Below are the code and all the weights of a small trained network. Each question names an input and a target symbol and asks about switching units off, where a switched-off unit gives its printed mean instead of its output.

import numpy as np


def w(rows, s, z=0):
    codes = np.array(rows[::2]) - 128.0
    scale = np.full(codes.shape[1], s)
    scale[-1] = z or s
    return codes * scale


def norm(h):
    return h / np.sqrt((h * h).mean(-1, keepdims=True) + 1e-5)


def f(y):
    return y / 2 * (1 + np.tanh(0.7978845608 * (y + 0.044715 * y**3)))


def softmax(a):
    e = np.exp(a - a.max(-1, keepdims=True))
    return e / e.sum(-1, keepdims=True)


def log_softmax(a):
    a = a - a.max(-1, keepdims=True)
    return a - np.log(np.exp(a).sum(-1, keepdims=True))


def net(x, mask):
    ids = ['ΔΞΣΦαβγεζηλπτψω'.index(c) for c in x.split()]
    T = len(ids)
    res = E[ids] + P[:T]
    u = 0
    for l in range(2):
        q, k, v = (norm(res) @ M[l].T for M in (Q, K, V))
        z = softmax(np.where(np.tri(T) > 0, q @ k.T / 2**0.5, -1e9)) @ v
        res = res + np.where(mask[u], z, O[l][:, -1]) @ O[l][:, :-1]
        u += 1
        y = f(norm(res) @ A[l][:, :-1].T + A[l][:, -1])
        res = res + np.where(mask[u : u + 4], y, B[l][:, -1]) @ B[l][:, :-1]
        u += 4
    return log_softmax(norm(res)[-1] @ U[:, :-1].T + U[:, -1])


Q, K, V, O, A, B = {}, {}, {}, {}, {}, {}
E = w([
[126,136,114,143,105,143,140,115],'Δ',
[120,151,141,127,139,174,197,119],'Ξ',
[85,166,206,139,106,77,103,171],'Σ',
[126,95,88,89,154,106,121,95],'Φ',
[113,128,137,148,77,89,94,23],'α',
[134,111,121,131,135,136,133,97],'β',
[185,84,191,153,144,161,121,133],'γ',
[128,131,104,140,101,149,136,128],'ε',
[5,74,123,79,31,155,101,174],'ζ',
[66,172,51,145,161,132,77,47],'η',
[135,141,97,136,96,141,139,120],'λ',
[112,137,97,129,88,151,151,127],'π',
[58,104,140,80,239,132,197,124],'τ',
[145,180,163,42,147,187,90,39],'ψ',
[148,138,102,141,114,133,129,126],'ω',
],0.02)
P = w([
[80,93,200,252,122,26,221,132],'0',
[119,145,130,94,125,135,128,108],'1',
[118,143,117,89,132,128,122,124],'2',
[108,141,96,95,133,126,112,139],'3',
[111,142,90,93,134,130,112,155],'4',
[112,140,77,92,139,126,111,166],'5',
[113,141,97,96,127,122,113,139],'6',
],0.0042)
Q[0] = w([
[93,118,201,87,254,19,9,54],'0.h0',
[154,46,47,146,26,183,32,79],'0.h0',
],0.0076)
K[0] = w([
[155,149,128,83,163,201,12,110],'0.h0',
[156,63,2,213,112,73,215,102],'0.h0',
],0.0071)
V[0] = w([
[53,128,194,70,208,17,152,4],'0.h0',
[154,37,174,216,91,95,79,114],'0.h0',
],0.0035)
O[0] = w([
[97,123,63,78,130,58,191,96,253],'0.h0',
[78,128,159,112,107,1,135,119,95],'0.h0',
],0.0076,0.0026)
A[0] = w([
[99,169,154,119,117,33,147,168,36],'0.n0',
[181,48,100,184,198,109,87,91,3],'0.n1',
[29,2,177,157,196,162,144,77,186],'0.n2',
[143,153,66,137,121,114,232,84,160],'0.n3',
],0.0061,0.003)
B[0] = w([
[120,218,94,84,237,174,3,150,205],'0.n0',
[128,64,155,93,140,108,106,191,125],'0.n1',
[99,126,137,171,194,249,248,196,228],'0.n2',
[168,37,131,197,149,184,42,158,255],'0.n3',
],0.0075,0.0032)
Q[1] = w([
[124,183,56,115,48,86,30,70],'1.h0',
[64,119,156,12,209,71,184,48],'1.h0',
],0.011)
K[1] = w([
[108,111,174,190,150,97,186,22],'1.h0',
[151,112,140,6,164,182,99,50],'1.h0',
],0.011)
V[1] = w([
[43,76,114,91,28,184,156,123],'1.h0',
[254,102,110,154,144,155,108,113],'1.h0',
],0.0064)
O[1] = w([
[216,76,117,255,91,159,177,81,251],'1.h0',
[161,206,119,133,222,98,192,203,2],'1.h0',
],0.0082,0.00062)
A[1] = w([
[136,93,103,215,68,141,47,134,6],'1.n0',
[146,29,99,166,91,193,175,111,41],'1.n1',
[74,121,137,114,126,1,124,135,158],'1.n2',
[182,13,96,162,152,2,244,175,89],'1.n3',
],0.0067,0.0023)
B[1] = w([
[59,134,150,85,172,152,224,129,179],'1.n0',
[208,161,165,67,171,44,36,145,253],'1.n1',
[255,243,161,230,140,174,21,90,176],'1.n2',
[85,168,64,20,5,62,109,81,228],'1.n3',
],0.008,0.0039)
U = w([
[46,131,136,118,226,120,202,151,212],'Δ',
[195,118,104,114,171,129,116,147,76],'Ξ',
[37,95,135,127,17,185,99,125,151],'Σ',
[106,125,58,46,125,25,104,94,104],'Φ',
[102,24,207,94,195,138,43,106,21],'α',
[81,117,1,199,175,169,76,76,95],'β',
[104,200,84,129,64,206,146,152,77],'γ',
[113,164,235,74,91,60,214,113,113],'ε',
[149,76,157,207,91,126,91,11,161],'ζ',
[142,205,163,39,135,201,155,21,2],'η',
[95,223,81,144,59,94,210,144,122],'λ',
[207,116,122,173,78,90,143,111,194],'π',
[185,122,112,96,168,150,121,156,85],'τ',
[178,170,95,204,127,191,168,132,191],'ψ',
[91,216,178,128,149,83,50,145,189],'ω',
],0.009,0.0036)

Each question gives the input, a string of symbols that net reads in full, and the target symbol t.
The units are the heads (2 rows each of Q, K, V and O) and the neurons (one row each of A and B). Each row of codes is followed by its name. A weight is (code - 128) times the scale printed after its matrix; where a second scale follows, it is the last column's (O, A, B and U).
mask holds one flag per unit, layer by layer, with each layer's heads first. A switched-off unit (its flag False) gives its mean, the last column of its rows in O or B, instead of its output. The means were averaged over made-up inputs and are rounded, as every weight is.
A unit's drop is (log p(t) with every unit on - log p(t) with that unit switched off) / (log p(t) with every unit on - log p(t) with every unit switched off).
The circuit of an input: a set's keep is (log p(t) with only the set's units on - log p(t) with every unit switched off) / (log p(t) with every unit on - log p(t) with every unit switched off). Starting from all 10 units, units are removed one at a time, each time the one whose removal leaves the highest keep (on an exact tie, the one counted first), for as long as the keep stays at least 0.8.
circuit, biggest first: the units of the circuit, biggest drop first
unit that matters most: the unit with the biggest drop
k most important neurons: the k neurons with the biggest drops, biggest first
top k neurons in layer l: the k neurons of layer l with the biggest drops, biggest first
input ψ Φ Δ, target ψ: circuit, biggest first -> [1.h0]
input Φ η β Φ ω β ω, target Φ: circuit, biggest first -> [0.h0, 1.n2]
input ζ β Σ ε, target ζ: circuit, biggest first -> [1.h0, 0.n0]
input β α ψ τ λ, target β: 3 most important neurons -> [0.n0, 0.n3, 1.n3]
input η Φ π Δ π ψ γ, target π: circuit, biggest first -> [1.h0, 1.n3, 0.n3]
input γ Δ τ Σ Φ ω, target γ: 2 most important neurons -> [1.n1, 0.n2]
input ψ β γ, target ε: circuit, biggest first -> [0.n0, 1.n3, 0.n3, 0.h0]
input π ω ζ ψ γ Δ Δ, target π: circuit, biggest first -> [1.h0, 1.n1]
input ω λ β ω β, target Δ: circuit, biggest first -> [1.h0, 0.n2]
input β ψ Σ Δ ζ π, target β: top 2 neurons in layer 1 -> [1.n3, 1.n1]
input ω ψ Φ ε, target ω: circuit, biggest first -> [1.h0, 0.h0]
input β Σ γ Φ Δ τ Δ, target β: 4 most important neurons -> [0.n0, 0.n3, 1.n1, 1.n3]
input β τ Σ β, target α: 2 most important neurons -> [0.n3, 1.n3]
input ψ β ψ Σ ω, target ψ: unit that matters most -> 0.n0
input Σ π ψ τ Δ Ξ, target π: 3 most important neurons -> [0.n3, 0.n0, 1.n1]
input β Δ Σ Φ ε λ ε, target β: 3 most important neurons -> [0.n0, 0.n3, 1.n1]
input η Σ λ, target η: top 3 neurons in layer 0 -> [0.n2, 0.n0, 0.n3]
input ψ Ξ α γ Φ π, target ψ: 2 most important neurons -> [1.n3, 0.n0]
input λ λ Σ Δ, target λ: top 2 neurons in layer 0 -> [0.n3, 0.n0]
input Φ Σ ψ Φ Δ, target Φ: 2 most important neurons -> [0.n0, 0.n3]
input η τ ψ Δ, target η: 4 most important neurons -> [0.n2, 1.n0, 1.n1, 0.n0]
input ω Φ Ξ, target Δ: 2 most important neurons -> [0.n0, 1.n2]
input α Σ β λ, target α: 3 most important neurons -> [0.n2, 0.n3, 1.n1]
input ψ Σ Σ Σ Σ η Δ, target ψ: 3 most important neurons -> [0.n0, 0.n2, 1.n3]
input Φ Σ γ Ξ α λ, target Φ: 4 most important neurons -> [0.n0, 1.n1, 1.n0, 0.n3]
